Each row was made from one path, in order. Every step used is in the known rows, and no mark comes twice. Write each row's path.
Each row is shifted at random along 8 fixed directions that mean nothing.
Known rows
rovef dibor vireko pevof: [  44 -127   56   11   67 -253   79   55  142 -215 -134  -60 -146  169
  350   -9   17  -61  -22 -355  -48  152  320 -161 -175  147 -201   18
   32  135  317  -73   56 -293  151  -90   67  -14  207  116  339   -8
  135 -158  197  -90  100  -18]
rinum vireko rovef dibor vunep: [ 147 -162   53   31   -1 -114  -41   43  125 -211  216 -145  -77  200
  293  -57  -14    2  117 -506  -30  175  260  -50 -225  -14 -148 -145
 -134  271  207 -132   63 -112  -18  -77 -119  -60   61  236  272  100
  105 -189   63 -155  163  -48]
pevof dibor vireko rovef: [  96 -111    7   34  -18 -357   77  104  210 -293 -139    8 -104  191
  218  -66   68  -86  -42 -459   28  142  252  109 -233  -34 -120   69
  -19  -76   99   -6  -13 -124   93 -134  119  124  134   68  162    7
 -130  -89  144  -73   96  -32]
vigata vozek dibor vunep: [ 119   77 -250  108 -166 -166  -93  103   67 -349  271 -276  -20  140
   16   76  315  -24   49 -227 -144  149 -268  237    4   61 -123   46
   -3  196   74   91   52   65   47  -51   49   15  -21   -5  -16  379
  169 -101 -214   57   45 -243]
vireko pevof dibor vunep vozek teno rovef rinum vigata: [  45 -164   44  150  -24 -329  236   48  297 -311  -62  -63  -44  223
  178 -172   62  -58  -51 -344   63  281  261  194 -382 -146  -79  -30
  -22 -133  146 -104  102 -213   21    1   66  -15  182   14  234 -118
  -50 -141   60  -87  143   17]
vunep pevof dibor rinum vigata vireko rovef: [ 127 -225    9  -35  -43 -417  -25  123  266 -324  -12 -107  -58  233
  314   -5  117 -136  -10 -322   12  145  305  -49 -291  -89  -49  -49
 -120   80  185 -145  281 -304    5   65   38   48  247  -85  187 -170
   56 -141   32  107  167   24]
vireko rovef teno vunep pevof dibor rinum vigata vozek: [-104 -165  -37  -47   33 -424   33   42  410 -217   54 -172 -136   68
  121  -17  -35    0  -51 -352 -165  254  167   22 -344 -118  -44  -93
 -135   81  123 -168  220 -235    5  -47   59   22   60 -108  313  -24
  -37  -75  130  200   60  -34]
rovef teno vunep pevof dibor: [  -4  -99 -128   84  -30 -287 -119  -44  291 -252  292 -236 -127  106
  -35 -108    7  192   10 -331 -187   94   10   57 -390 -116 -144   40
 -165  276  -50 -132   54  -13  -62  -62  -10  -52  -74   43  300  140
 -135 -137  134 -102  105   17]
vireko rovef dibor rinum vigata vunep: [ 131 -106  125  147 -183  -30   65   48  177 -180  239 -156    2  149
  203   90  129  110    7 -499  188  211  118  114 -106  -39 -291    4
   15  -19  266  143  -60  -32   79   20   37  107  120  161  163   93
   67 -127   -4 -120  147 -137]
vunep pevof dibor vireko: [ 306 -198   23  121 -160 -280  -84   21    7 -394  171 -112   -6  325
  309  -99  205  -63   97 -300   93   -1  247   73 -251   13 -186  -31
  -56  222   83 -109   57 -106  -52   70   -6   -3  232  187  137   10
  -18 -329   50 -278  215   81]
rinum vigata vozek dibor vireko pevof: [  62 -191  -64   74  104 -253  289   56  209 -332  -25  -61  -74  187
  178   24   21 -174   17 -349   95  149  334  163 -309   27 -112 -137
  -54  -64  243 -241  109 -201   69   -6   94  -53  142  -27  299 -106
  215  -78  -86  -26   59  -68]
vigata vunep vozek teno rovef rinum: [-130 -248 -108  173  -98 -415  104   82  337 -431  190 -292 -101  158
   87  177  -73  229  108 -123 -239   51  156   12 -272   15 -270 -175
   58  352  243 -351  157  -87    8   14   60  -58   67   31  386  228
  177 -113   43  -81  120  -98]
vigata vireko dibor rinum vunep pevof: [ 248 -217 -188   -9   23 -121   32  220  135 -261  181  -16   -7  129
  139   10   84 -150   68 -463  226  233  254  102 -333 -109  -40 -104
 -106   18  166 -166  208 -181   -2   51  -57  -16  154 -158  127 -137
  173 -158 -132  -54  184   -3]
vigata vozek vireko rovef dibor rinum vunep: [  32 -100  -46  140    7 -135  118  287  172 -264 -290  -42  -87  175
  269  -79  180 -215 -107 -437   79  450  179  -18 -210  -97   17   42
   93 -201  312  154  163 -302   75 -138  -93  -25  189  -76  103 -152
  193  -18 -200    6   87  -98]
pevof vunep vozek vireko dibor rovef teno: [   1 -111 -106  422 -107 -276  215  222  384 -396 -314  -66  -87  233
   62  -38  295   67 -148 -302   90  337   73   19  -43   45 -178  262
  258 -195  202  310  -16 -280  228 -149  128  125  245   59  124   73
    8 -144    5 -293  164   -2]
vireko rovef teno vunep: [  -5  -19   48  191 -147 -199  -72  184  160 -115 -121 -187  -64   71
  230    2  122 -102 -158 -379  -25  307   64 -101 -104   -3  -81   38
  187   60  281  148  115 -158  105  -19 -178  -34  131   68   65   64
  169  -65  -63  -29   82 -102]
rovef dibor rinum vunep vozek vireko pevof: [  59  -24   23   -7 -133 -158 -154  -38  227 -275  351 -219 -105  213
   38 -216  156  114   24 -265 -181  226  -61  -12 -183 -117 -106  -56
  -72  212   95  196   53  -47   -3  -30  -55   -7   56   95  140  237
  -80 -251  -13  -49  125 -154]
vigata vozek pevof vunep teno rovef rinum dibor: [  54 -265 -110  100   40 -474   87  187  246 -437 -182   -6  -59  277
  300  -10   44 -136  -39 -156  -22  141  349   40 -368 -152  -40 -123
   -3   52  214 -318  313 -253   52   37   49  -58  235 -174  215 -170
  164  -85   65   91   54  -18]
rinum vireko rovef teno: [ 226 -100    8  429 -151  -27  221  133  130 -401  331 -197   23  361
  170  440  227  128  212 -373  142   87  189  185  183  148 -349 -180
  235  264  489 -261  116   87  130   70 -120   11   31   49  288  415
  474 -356  -50 -156  221 -177]
rinum teno vunep vozek dibor: [-112 -205    9  186 -124 -274  112   59  190 -273   34 -289    6  167
   99 -140  -17  129  -14 -208   31  109  189  -79 -372   43 -107  -74
   67  101  194  -68  -69 -203  104  -19  -28  -38  118  212  268  -72
   43 -124   69 -320  139  -18]
teno rovef dibor vunep vozek: [  74 -158  -86   77 -142 -230 -154  101  134 -235  193 -300    3   65
  144  -77   80  -36  157 -373 -189  124  109   69 -342 -127  -61 -157
  -57  365   52 -269  151  -80  -46  -87 -149  -96   39   84  160  124
   14 -164  -34  -42  130  -31]
vozek dibor rinum rovef teno vunep: [ 118  -84   55  114 -190 -110  -29   19   15 -265  343 -168   75  299
  180   -5  142  110  168 -410  -20  128  106  176 -228  -67 -121 -214
   -4  139  261 -196   -7   51   11  -84  -74  -73   57  170  232  178
   84 -194   -5  -92  170 -165]
vireko dibor rovef teno vunep: [ -52 -109  -46  183   28 -232  379   66  340 -278   10   16  -64   28
   67  175  -66  116   44 -532  128  141  274  269 -142   69 -272  -73
  121  -94  298 -224 -125  -66  208 -149  183   67   83   53  389  170
   60 -144  190 -173   63 -114]
vunep vozek vireko dibor: [  29 -263  -58  192  -44 -368  130  157  289 -432  -56  -86 -149  255
   28 -159  -70 -138   71 -270    5  126  397   23 -381  -83 -116 -132
   82  132  169 -178  115 -149   15   13  -34 -138  211   65  185  -51
  104 -119 -145 -265  164    6]
vunep teno rovef rinum vigata: [ -29 -256   10  295  -66 -160  211  166  315 -196  -77 -239  -28   84
   76   -2  -27   12   -5 -401   89  177  262  -19 -439  -71  -44  -31
   84   26  257 -230  133 -274   52   -1 -111  -48  115   36  358 -212
  115  -35  -49  -46  142   54]
rinum vigata vozek vireko pevof vunep teno: [ 194 -238  -54   85  -83 -322   46  147  157 -365  108 -152    1  315
  272   40  173 -159   11 -145  115  133  266   67 -263  -28 -155 -156
  -32  119  146 -168  284 -152    6  215  -50  -11  171  -78  163    8
  259 -191  -36  -71  157  -22]
vozek vunep teno rovef rinum dibor vireko pevof: [  29  -10  -41  310 -166 -277  151   97  302 -365  -11   23  -18  217
   56 -161  256   16 -195 -267   58  331  -24   73  -80  -46  -40   95
  235 -183  214  311   60 -202  143  -34    4   43  217  -43   85   68
  -17 -184 -122  -21   45 -131]
teno vunep pevof dibor vireko rovef rinum vigata: [   9 -114 -184  362   30 -146  336   71  443 -370    2 -103  -61  106
  -41  104  156  118 -103 -484   39  357   16  215 -177  -57 -115  144
   37 -173  184   -3   63 -142   71  -69   77   13  126 -108  281   -9
  -35  -67 -112  -85  143   29]
vireko rovef teno vunep pevof dibor rinum vigata: [  68 -241  157  -36  -54 -270 -125   49  204  -47   29 -126  -65  135
  292 -315  -53  -89  -60 -523   59  306  342 -118 -577 -215    8  -66
 -175   44   73  -49  134 -278  -92  -18 -125  -66  173  174  209 -306
 -138  -98   97  -97  187  109]
dibor vireko rovef rinum teno: [ -18  -29  -52   35   -6 -212   -1   91  375 -125   14  -22 -183  110
  -70 -116   37   24 -108 -544  -14  323   40   19 -212  -55   18  105
   37  -89  144  202  -14 -190  162 -195   56  120    7   16  223   44
 -175  -68   59   98   34 -132]
rovef dibor rinum vunep: [ -55   29 -111  -30   95  -64   54  104  299 -193  -75 -112 -112   26
   -6  -88   26   38  -67 -480  -88  236   10   68 -292 -161   91  141
  -43  -77  157   47  -30 -154  173 -233  -32   49   23  -90  229  -36
  -58    7   40  135    0 -120]
vigata vozek pevof dibor vunep teno rovef rinum: [ 170 -193 -104   60 -158 -227 -173   67  102 -188  323 -281  -35  148
  197 -134  217  126   78 -301  -78  223  -49   -2 -333  -21 -238   24
 -198  300  -45   -5  156  -54 -140   12  100   -4   11  173  139  125
  -35 -157   38 -111  212  -14]
teno vunep pevof dibor: [ -17 -137 -255   -4  -11 -387  -16  196  358 -343  -98 -119   17   83
  114   82   91   13  -90 -254  -66   95  104   49 -280 -138   -7   79
    2   80   52 -209  135 -115  167   -4   26   38  137 -234  131  -29
    5  -67   84  -12   76  -18]
vunep vozek dibor rinum: [ -18 -138  -21  204 -177 -193   94   45  273 -350   81 -192  -65  208
  -58 -151   45  140   45 -291   -6   95   66  128 -262  -33 -106   16
   68   21  122   70 -150  -41  121 -103  101   17  144  231  132   68
  -90 -124  -92 -268  152 -114]
vigata dibor rovef rinum vireko pevof vunep vozek: [  27 -223 -210  161  257 -248  302  115  383 -382 -159   -6 -211   80
  139   79  -16   20  -37 -457  -22  312  207   53 -302  -17 -112  104
 -135  -23  205 -169  135 -334   42 -129  163   27  137  -79  326  -82
   91  -38   67  -44   77   69]
pevof dibor rovef rinum vigata vunep teno: [ 215  -88   95  373 -174 -251  323  -18  113 -534  148 -102    1  303
  260  153  252   37   90 -296  145   35  157  392  -92   -2 -296  -33
   90  -45  289 -133   35  -93  -15   65   95  119  183   25  297  131
   86 -256   70  -18  115  -29]
vireko pevof vunep vozek dibor: [ 138 -179 -281  -92  -20 -349 -218  184  364 -317  188 -126  -65  226
  -51   10   51   20   30 -190  -99  106  105   51 -300 -219  -64   -7
  -93  298  -85 -189  182   69  135   43   80   25   63 -176  -33  147
   29  -88   29  -66  142  -87]
pevof vunep vozek vireko rovef dibor rinum: [ 111 -276   99   40  -30 -359 -198   53   90 -298   10 -170 -233  297
  321 -352  -99 -132   80 -334 -249  265  351 -183 -546 -135  -61 -139
 -195  333   57 -106  210 -202 -215  -70 -135 -206  248  333  173  -89
  -76  -73   -7 -234  246  119]
dibor rovef rinum teno vunep: [ -84 -126 -140   83  112 -159  327  123  397 -232  -41  -26  -49   30
   46  224  -68  167   72 -585   63  188  219  217 -270  -16  -57  -51
   61  -67  306 -360  -57 -133  266 -227  112   81   26  -58  468   45
   22  -81  215  -11   50 -115]
vigata rinum vireko pevof vunep teno: [  35 -163 -201  211  134 -203  441  163  378 -443   51  -26  -94  176
   94  375   -3  121  -38 -290  168  158  183  177 -115  116 -257   30
    7  -58  291 -220  106 -103  119   95  160   86  116 -182  369  121
  247  -96   56  -70  128  -50]
pevof dibor vireko rovef rinum vigata: [ -46 -138  -48   20  169 -441  298   98  442 -384 -219    8 -179  214
  132  109  -35  -39  -10 -422 -133  149  337  118 -236  -61  -70   20
    1  -81  264 -286  147 -230  187 -162  177  110  127 -192  419  -32
  -18  -19  216  236   51  -46]
pevof dibor vireko rovef rinum vunep: [ 212 -114  145  -90  -55 -276 -170   25   38 -208   80  -54 -107  235
  336 -288   98 -123  -37 -428  -59  195  178  -19 -322 -158  -64  -34
 -143   65   67   97   81 -135  -61  -55  -67   73  135  140  106  -37
 -184 -173  159   -7  115    0]
rovef rinum vigata dibor: [  57 -114   58   97    5 -180   56   74  130 -218  -48 -208 -120  139
  240  -24   93  -70  -90 -331  -16  146  126  -96 -264   -7 -128  104
  -26   59  312   15  134 -266   64   69  -47    4  144   10  242 -143
  195   -9    6  112   49  -28]
vigata dibor rinum rovef teno vunep: [ 258 -143  -19  220 -104  106   64   63 -181 -183  370 -254   68  144
  267  127  191   52  201 -563  158  237   85  164 -278   63 -235 -105
 -122  180  284 -216   47  -36 -146   11 -145  -97   19  188  237   83
  265 -160  -84 -178  219    6]
vigata vireko rovef dibor: [  28 -112  124  224  -67 -274  123    5  215 -346   30  -50 -195  179
  223   -1   10   18  -78 -381   10   94  211   85  -75   34 -340  -33
    1  -46  272  117   -3  -95   24  -44   86   42   77  140  269  123
   39  -95   25 -131   54 -126]

Which path is each row?
[ 120 -274    3   31  -73 -335  -39   56  200 -225  190  -62  -27  181
  223 -257   91 -184   38 -432  111  247  343   73 -492 -185  -67 -253
 -130   52   72 -154  217 -246 -126   42  -96 -113  129   39  238 -158
   24 -217  -78  -97  115   15] | rinum vigata vozek vireko dibor rovef teno vunep pevof
[ -22 -173 -201  -24   93 -379   -3  202  468 -293  -26 -148 -171  193
   44   61   18   -9   22 -304 -181  307  202  -57 -306 -146    4    7
  -81  185  143 -230  362 -219   75  -75  105  -23   94 -241  233  -18
  150   50    3  297  115  -73] | vireko rovef dibor rinum vigata vozek pevof vunep teno
[ 160  -29   65  103 -103 -325   82   65  160 -485   44   13  -11  254
  285  -31  252 -109  -69 -284  145   72  147  273 -138 -173  -87  -27
   49 -127  213   11  102 -158    4   58  -11  106  215 -158  134   11
   -1 -282   20   93   19  -80] | vigata rinum vunep pevof dibor rovef teno
[ 122 -227    1  128 -147 -298   38  108  206 -317   64  -70   29  236
  335   67  162  112  -32 -332   55  187  179    4 -117   16 -248  -19
   73   61  220  -47   68 -133  116   39   73   80  257   57  199   54
  -21 -259  167 -230  219    4] | teno vunep pevof dibor vireko rovef rinum
[ 173 -140 -138  348   -8  -40  198  121  108 -318  106 -178  -15  121
  196   94  136  -50   44 -520   67  395   99  119 -281   -3  -56  -15
  -68   82  221 -163  163 -117 -156   -1 -151 -166  182   93  164  -53
  167 -115 -251 -213  256   96] | teno vunep pevof dibor rinum vireko rovef
[  59 -202 -122  117   70 -135  182  108  304 -183  114 -164 -136   98
   11  -67   -1   23    9 -437   56  274  152  -15 -369   13 -119   57
 -113   19  180  -55  155 -324   34  -21   40    6   54  -40  392 -123
   93  -27    6   41  161   51] | rovef rinum vigata vireko dibor vunep teno
[ 104 -186   29   63 -203  -47  -97   79  161  -39  293 -197   27   63
   16 -171  115   69   44 -481  125  287   54   11 -302  -98 -113  -98
  -39   77  100  115  -36  -89   39   -9  -62   45   73  177   87   21
  -85 -212   31 -172  185  -21] | vireko dibor rinum rovef teno vunep vozek
[ 167 -169 -187   48 -172 -449 -169  260  142 -349   91  -65   53  374
  228  -44  220  -77   70 -290  -10  250  239   38 -309 -141    5  -87
   69  198   87 -267  297  -99    3    4  -92  -81  154 -134   58   27
  116 -174  -50  -56  227  -40] | vozek teno vunep pevof dibor vireko rovef
[ 143 -160  -76  -66   31 -251 -112   74  200  -72  116  -29  -57   33
  186 -171  103 -103 -140 -544    4  338   78   74 -481 -233  -24   37
 -241  -83  -33   16  185 -180  -74  -16   -9   52   43  -68  133 -143
 -177  -19   53  114   58    2] | teno rovef rinum vigata dibor vireko pevof vunep
[  32 -197 -102  249    5 -269  148   20  346 -303   26  -79  -90  175
   79 -206  125  186 -154 -398   45  295   68   37 -404  -58 -161  198
 -116 -147   22  144   53 -229  -53  -55  166   11  117  119  288 -101
 -159  -16   -1 -171  148   42] | vozek pevof vunep teno rovef rinum vigata dibor vireko
[  21  -42   49  111  -28 -372   85   92  155 -228 -171   -3  -32  163
  300  -62  154 -129 -165 -350   53  265  209   36 -214  -13  -34   16
   85 -149  234   40   96 -323  114  -82    6   82  165  -39  230  -68
  -35 -161  204   52   21  -45] | rinum teno rovef dibor vireko pevof vunep
[  66 -230   94  310 -333 -145   55  110  101 -200  243 -343   87  230
  227  -39  291  149   93 -308  108  215   89  -33 -247   67 -260  -76
   63  100  223   35   92 -210  -35   25  -44   39   77  211  293   43
   98 -231  -27 -167  241  -48] | vunep teno rovef dibor rinum vigata vozek vireko
[ 162 -207   69  182 -106 -183  271   14  143 -311  256 -172   31  202
  309  214   56  209  131 -323  127   92  214  161 -117  169 -442  -76
   -6  169  267 -246  -13  -43   60   88  190   84  151  188  363  230
  105 -293  284 -298  262    2] | vireko pevof dibor vunep teno rovef rinum
[ -12 -231   15  173 -163 -402  177  130  287 -382  126  -28  -32  205
  199  -14   98  102  -75 -137   54  142  142   41  -72   21 -263 -153
  156  -32  252   53  104 -136  133   86  108  127  160  -20  217  140
  104 -246  100  -67   62 -160] | vigata vozek vunep teno rovef rinum vireko dibor
[ 160  -76   45  329  -68 -200  310 -151  146 -523  319 -201 -125  310
  115   -8  152   81   96 -207  -34   88   43  362 -135   65 -301  -78
  -63   88  221  -91   79  -17 -112  108  120  -55  107  130  357  210
  100 -228  -43  -36  129  -53] | rovef rinum vigata vozek pevof dibor vunep teno
[ 139 -105 -169  147 -103 -196 -103   99  159 -191  342 -156  -32  241
   63   10  188  207   96 -442  -62  285   40   92 -290  -44 -229   26
  -84  216   19 -130   98   67  -37 -125   48  -31  -80   95  213  260
    2 -122   63 -178  214  -85] | vozek teno rovef dibor vireko pevof vunep
[-134    2 -151  121  150 -409  252   99  452 -327 -262   68 -181  118
   95  -43   52  -12 -143 -470 -125  366  162  121 -291  -75  -56  137
    6 -194  148  -38   82 -216   83 -254  138  -22   63 -119  347   51
  -73   -1   78    3   38  -78] | vozek vireko pevof dibor rovef teno vunep
